Below is a small trained network, with its code and all its weights. Each question gives an input and a class and asks what happens when units are switched off, that is, made to give their printed mean instead of their output.

import numpy as np


def w(rows, s, z=0):
    codes = np.array(rows[::2]) - 128.0
    scale = np.full(codes.shape[1], s)
    scale[-1] = z or s
    return codes * scale


def f(y):
    return y / 2 * (1 + np.tanh(0.7978845608 * (y + 0.044715 * y**3)))


def log_softmax(a):
    a = a - a.max(-1, keepdims=True)
    return a - np.log(np.exp(a).sum(-1, keepdims=True))


def net(x, mask):
    res = np.array(x, float).reshape(1, 4) / 4 @ E
    y = f(res @ A[0][:, :-1].T + A[0][:, -1])
    res = res + np.where(mask, y, B[0][:, -1]) @ B[0][:, :-1]
    return log_softmax(res[-1] @ U[:, :-1].T + U[:, -1])


A, B = {}, {}
E = w([
[190,172,166,28,175,136,220,196],'x0',
[198,67,159,76,213,35,142,2],'x1',
[174,164,62,9,69,126,85,92],'x2',
[213,60,72,141,104,85,145,229],'x3',
],0.0087)
A[0] = w([
[157,148,49,51,69,126,93,81,92],'neuron 1',
[155,49,79,109,83,125,136,149,119],'neuron 2',
[90,77,76,178,116,99,54,90,106],'neuron 3',
[124,85,122,81,145,82,176,67,91],'neuron 4',
[111,70,196,218,162,108,194,141,3],'neuron 5',
[172,79,151,123,149,70,114,83,74],'neuron 6',
[83,225,177,118,176,154,114,64,88],'neuron 7',
[150,132,126,133,163,89,124,113,102],'neuron 8',
[150,102,134,122,175,101,138,81,53],'neuron 9',
[111,152,67,129,122,218,115,182,68],'neuron 10',
[158,93,79,171,153,77,141,183,94],'neuron 11',
[175,77,114,128,124,97,136,177,73],'neuron 12',
[152,189,133,91,172,143,251,143,66],'neuron 13',
],0.011,0.0031)
B[0] = w([
[211,203,200,164,190,227,180,52,244],'neuron 1',
[92,135,176,126,130,105,54,41,183],'neuron 2',
[208,32,3,54,163,131,202,160,215],'neuron 3',
[91,156,132,178,59,149,152,173,207],'neuron 4',
[208,207,154,200,232,200,158,105,213],'neuron 5',
[64,160,126,200,64,90,185,240,204],'neuron 6',
[25,137,110,111,152,35,94,66,225],'neuron 7',
[125,152,133,104,78,151,135,135,156],'neuron 8',
[90,187,110,137,55,140,130,202,183],'neuron 9',
[91,141,127,182,48,127,145,162,210],'neuron 10',
[94,157,166,114,153,39,49,90,193],'neuron 11',
[70,179,107,80,171,51,89,93,184],'neuron 12',
[149,83,1,32,165,123,178,121,215],'neuron 13',
],0.0081,0.011)
U = w([
[93,168,115,145,44,134,161,224,95],'0',
[166,52,3,61,180,134,172,145,93],'1',
[193,180,198,143,204,191,143,94,105],'2',
[72,143,148,82,168,49,45,76,114],'3',
[128,73,166,86,156,144,153,142,254],'4',
],0.011,0.006)

Each question gives the input, the list of numbers given to net, and the class t.
The units are the neurons (one row each of A and B). Each row of codes is followed by its name. A weight is (code - 128) times the scale printed after its matrix; where a second scale follows, it is the last column's (A, B and U).
mask holds one flag per neuron, in row order. A switched-off neuron (its flag False) gives its mean, the last column of its row in B, instead of its output. The means were averaged over made-up inputs and are rounded, as every weight is.
A unit's drop is (log p(t) with every unit on - log p(t) with that unit switched off) / (log p(t) with every unit on - log p(t) with every unit switched off).
The circuit of an input: a set's keep is (log p(t) with only the set's units on - log p(t) with every unit switched off) / (log p(t) with every unit on - log p(t) with every unit switched off). Starting from the 12 units with the biggest drops (on a tie, the unit counted first), units are removed one at a time, each time the one whose removal leaves the highest keep (on an exact tie, the one counted first), for as long as the keep stays at least 0.8.
circuit, biggest first: the units of the circuit, biggest drop first
unit that matters most: the unit with the biggest drop
top k neurons: the k neurons with the biggest drops, biggest first
drop of u: that unit's drop, to one decimal
input [5,0,5,-3], class 1: unit that matters most	neuron 13
input [6,-6,-7,8], class 3: top 2 neurons	neuron 11; neuron 12
input [6,-6,4,8], class 3: circuit, biggest first	neuron 2; neuron 12
input [6,5,-5,-5], class 1: top 2 neurons	neuron 13; neuron 1
input [-1,-7,2,8], class 3: circuit, biggest first	neuron 2; neuron 11
input [7,1,7,8], class 3: top 4 neurons	neuron 2; neuron 12; neuron 3; neuron 11
input [8,-7,8,6], class 1: top 3 neurons	neuron 13; neuron 5; neuron 6
input [-2,8,-1,-8], class 0: circuit, biggest first	neuron 6; neuron 4
input [4,4,-6,-8], class 3: top 2 neurons	neuron 7; neuron 1
input [1,6,4,-6], class 0: top 3 neurons	neuron 4; neuron 6; neuron 9
input [-2,-1,2,-3], class 4: top 4 neurons	neuron 11; neuron 12; neuron 5; neuron 2
input [-7,-6,-8,7], class 2: top 2 neurons	neuron 5; neuron 13
input [-3,7,-7,-4], class 0: top 3 neurons	neuron 6; neuron 9; neuron 1
input [-5,0,8,4], class 2: unit that matters most	neuron 1
input [-6,-7,-1,8], class 3: top 2 neurons	neuron 11; neuron 2
input [-6,1,6,-3], class 1: top 2 neurons	neuron 3; neuron 5
input [0,-6,-8,7], class 2: top 2 neurons	neuron 5; neuron 7
input [0,2,6,6], class 2: top 2 neurons	neuron 1; neuron 7
input [1,0,-6,-7], class 3: drop of neuron 3	0.1
input [-8,-5,6,-2], class 1: drop of neuron 8	0.0
input [-5,7,-2,8], class 3: circuit, biggest first	neuron 11
input [3,-3,-3,-1], class 4: drop of neuron 2	-0.2
